Below is a small trained network, with its code and all its weights. Each question gives an input and a class and asks what happens when units are switched off, that is, made to give their printed mean instead of their output.

import numpy as np


def w(rows, s, z=0):
    codes = np.array(rows[::2]) - 128.0
    scale = np.full(codes.shape[1], s)
    scale[-1] = z or s
    return codes * scale


def norm(h):
    return h / np.sqrt((h * h).mean(-1, keepdims=True) + 1e-5)


def f(y):
    return np.maximum(y, 0)


def log_softmax(a):
    a = a - a.max(-1, keepdims=True)
    return a - np.log(np.exp(a).sum(-1, keepdims=True))


def net(x, mask):
    res = np.array(x, float).reshape(1, 6) / 4 @ E
    u = 0
    for l in range(4):
        y = f(norm(res) @ A[l][:, :-1].T + A[l][:, -1])
        res = res + np.where(mask[u : u + 7], y, B[l][:, -1]) @ B[l][:, :-1]
        u += 7
    return log_softmax(norm(res)[-1] @ U[:, :-1].T + U[:, -1])


A, B = {}, {}
E = w([
[78,6,115,113,134,23,107,109,136,148,141],'x0',
[128,124,126,131,137,131,135,125,115,125,126],'x1',
[127,129,126,127,127,126,129,131,127,135,127],'x2',
[110,123,207,171,125,185,77,9,110,254,160],'x3',
[172,174,79,232,240,81,23,147,116,188,149],'x4',
[134,123,125,126,134,132,133,122,126,129,130],'x5',
],0.0043)
A[0] = w([
[138,131,178,149,135,159,98,4,137,199,105,15],'L0N0',
[199,188,106,132,117,226,140,124,145,116,106,45],'L0N1',
[114,126,230,107,103,149,121,119,96,181,186,89],'L0N2',
[185,166,131,133,186,60,73,196,111,144,172,81],'L0N3',
[139,173,125,120,107,99,173,150,131,109,144,26],'L0N4',
[125,180,83,172,190,99,66,127,134,161,152,4],'L0N5',
[109,104,109,65,85,137,217,169,168,71,96,209],'L0N6',
],0.0039,0.0017)
B[0] = w([
[168,129,217,34,94,93,181,200,96,67,187,216],'L0N0',
[135,42,125,83,117,46,105,102,162,133,64,190],'L0N1',
[84,116,123,228,107,150,210,101,233,55,38,190],'L0N2',
[72,113,31,165,76,170,252,103,172,131,91,210],'L0N3',
[167,142,138,108,134,129,85,150,96,175,133,150],'L0N4',
[183,144,195,13,144,69,134,221,76,104,196,200],'L0N5',
[230,141,228,171,166,88,62,153,52,205,173,254],'L0N6',
],0.0035,0.0047)
A[1] = w([
[109,149,3,148,175,127,110,146,166,98,71,100],'L1N0',
[165,251,146,154,126,212,170,150,127,112,153,206],'L1N1',
[81,93,139,112,103,184,161,45,183,136,94,78],'L1N2',
[142,207,172,130,102,218,109,115,130,100,52,31],'L1N3',
[188,215,113,134,116,177,133,141,99,111,152,67],'L1N4',
[77,116,118,163,178,148,126,127,101,161,117,196],'L1N5',
[130,155,172,170,185,151,25,86,141,220,161,3],'L1N6',
],0.0053,0.0018)
B[1] = w([
[68,144,84,200,67,148,115,89,182,161,95,198],'L1N0',
[163,179,101,80,120,193,168,113,139,166,15,253],'L1N1',
[90,163,68,188,153,167,99,71,115,162,158,181],'L1N2',
[176,116,120,155,121,108,226,89,126,114,165,195],'L1N3',
[106,123,118,98,158,132,3,194,126,127,111,202],'L1N4',
[127,135,105,94,69,123,131,123,132,68,119,152],'L1N5',
[172,130,166,52,113,68,200,207,81,62,107,197],'L1N6',
],0.0056,0.0054)
A[2] = w([
[111,118,48,149,161,138,125,146,172,139,116,83],'L2N0',
[87,85,171,120,134,99,129,126,99,111,254,134],'L2N1',
[150,190,93,151,140,224,114,149,139,144,82,2],'L2N2',
[174,93,156,52,129,108,113,144,104,119,108,84],'L2N3',
[119,142,140,114,114,118,153,156,163,132,111,95],'L2N4',
[104,113,127,156,102,54,148,149,135,96,211,146],'L2N5',
[28,80,155,166,128,158,82,72,131,138,195,4],'L2N6',
],0.006,0.002)
B[2] = w([
[124,125,106,174,146,148,67,95,166,165,69,206],'L2N0',
[51,105,80,136,71,94,72,146,129,99,151,212],'L2N1',
[46,119,120,125,83,150,77,144,120,54,218,253],'L2N2',
[137,160,185,140,194,102,130,144,89,102,138,249],'L2N3',
[138,164,96,136,149,130,105,163,99,141,121,171],'L2N4',
[127,105,151,167,117,125,208,45,113,138,154,228],'L2N5',
[168,98,103,55,129,113,3,170,83,162,71,170],'L2N6',
],0.0061,0.0042)
A[3] = w([
[115,90,156,134,152,71,152,149,120,92,254,11],'L3N0',
[107,96,135,113,145,79,155,150,114,106,186,2],'L3N1',
[102,66,93,171,153,89,142,91,168,141,146,52],'L3N2',
[139,114,121,163,153,82,160,131,137,130,127,122],'L3N3',
[186,133,162,47,151,155,133,192,114,100,122,39],'L3N4',
[127,103,141,187,126,77,152,130,139,112,148,104],'L3N5',
[173,128,140,103,114,90,144,146,105,106,135,177],'L3N6',
],0.0079,0.0026)
B[3] = w([
[16,183,55,192,89,186,168,179,125,42,194,222],'L3N0',
[74,152,58,147,96,151,146,171,132,82,189,192],'L3N1',
[254,111,206,106,204,119,171,123,171,165,112,203],'L3N2',
[120,73,140,141,100,138,154,86,168,131,171,185],'L3N3',
[179,53,206,122,232,36,113,124,99,200,96,254],'L3N4',
[103,124,132,105,148,101,186,105,154,146,186,204],'L3N5',
[115,197,137,86,131,102,88,171,81,90,126,235],'L3N6',
],0.0071,0.0054)
U = w([
[214,147,219,74,210,90,109,181,57,125,67,242],'0',
[35,116,111,142,120,83,165,177,99,53,232,203],'1',
[105,174,32,163,131,205,40,178,175,100,60,29],'2',
[191,53,124,178,188,86,176,78,217,177,137,147],'3',
[148,168,162,117,76,252,205,33,122,137,114,10],'4',
[82,8,138,94,71,109,13,83,95,166,129,65],'5',
],0.011,0.0012)

Each question gives the input, the list of numbers given to net, and the class t.
The units are the neurons (one row each of A and B). Each row of codes is followed by its name. A weight is (code - 128) times the scale printed after its matrix; where a second scale follows, it is the last column's (A, B and U).
mask holds one flag per neuron, layer by layer. A switched-off neuron (its flag False) gives its mean, the last column of its row in B, instead of its output. The means were averaged over made-up inputs and are rounded, as every weight is.
A unit's drop is (log p(t) with every unit on - log p(t) with that unit switched off) / (log p(t) with every unit on - log p(t) with every unit switched off).
most important unit: the unit with the biggest drop
k most important neurons: the k neurons with the biggest drops, biggest first
top k neurons in layer l: the k neurons of layer l with the biggest drops, biggest first
drop of u: that unit's drop, to one decimal
input [7,-3,5,8,6,4], class 1: most important unit : L1N6
input [2,4,8,-7,1,5], class 3: 4 most important neurons : L0N0, L1N1, L0N5, L1N0
input [7,-5,5,-1,2,-2], class 3: 2 most important neurons : L0N6, L0N0
input [8,3,-3,5,1,6], class 1: top 2 neurons in layer 1 : L1N6, L1N0
input [1,0,-6,4,-2,-2], class 5: top 2 neurons in layer 1 : L1N1, L1N2
input [7,-8,-7,0,3,-8], class 3: 2 most important neurons : L0N6, L0N0
input [0,6,-1,1,-6,6], class 4: top 2 neurons in layer 1 : L1N2, L1N6
input [0,-1,2,0,-7,0], class 0: top 2 neurons in layer 2 : L2N2, L2N5
input [3,-2,-8,-1,8,-8], class 3: 2 most important neurons : L0N3, L0N6
input [8,2,-1,2,8,3], class 1: 2 most important neurons : L1N6, L0N5
input [-1,8,2,2,-1,-3], class 4: 2 most important neurons : L0N2, L0N6
input [-3,4,-1,0,8,-2], class 2: 3 most important neurons : L0N3, L0N6, L1N0
input [7,4,-7,1,0,-2], class 5: 2 most important neurons : L0N6, L1N6
input [3,-2,-6,-3,4,-6], class 3: most important unit : L1N1
input [-7,-2,1,-8,1,-4], class 2: 2 most important neurons : L0N0, L1N0
input [-2,-6,3,0,8,-4], class 2: 3 most important neurons : L0N3, L0N6, L1N0
input [2,0,5,7,-7,8], class 5: 2 most important neurons : L2N6, L1N1
input [-6,-8,-7,6,1,5], class 0: 2 most important neurons : L0N3, L1N6
input [-6,-6,1,0,2,-8], class 2: drop of L0N6 : 3.4
input [2,-4,0,3,5,-6], class 1: drop of L1N1 : 1.1
input [0,-6,-7,-5,-5,-8], class 0: most important unit : L0N1
input [6,5,-5,2,-5,-3], class 5: drop of L3N4 : 0.0
input [7,-6,4,-1,5,-1], class 3: top 2 neurons in layer 0 : L0N6, L0N3
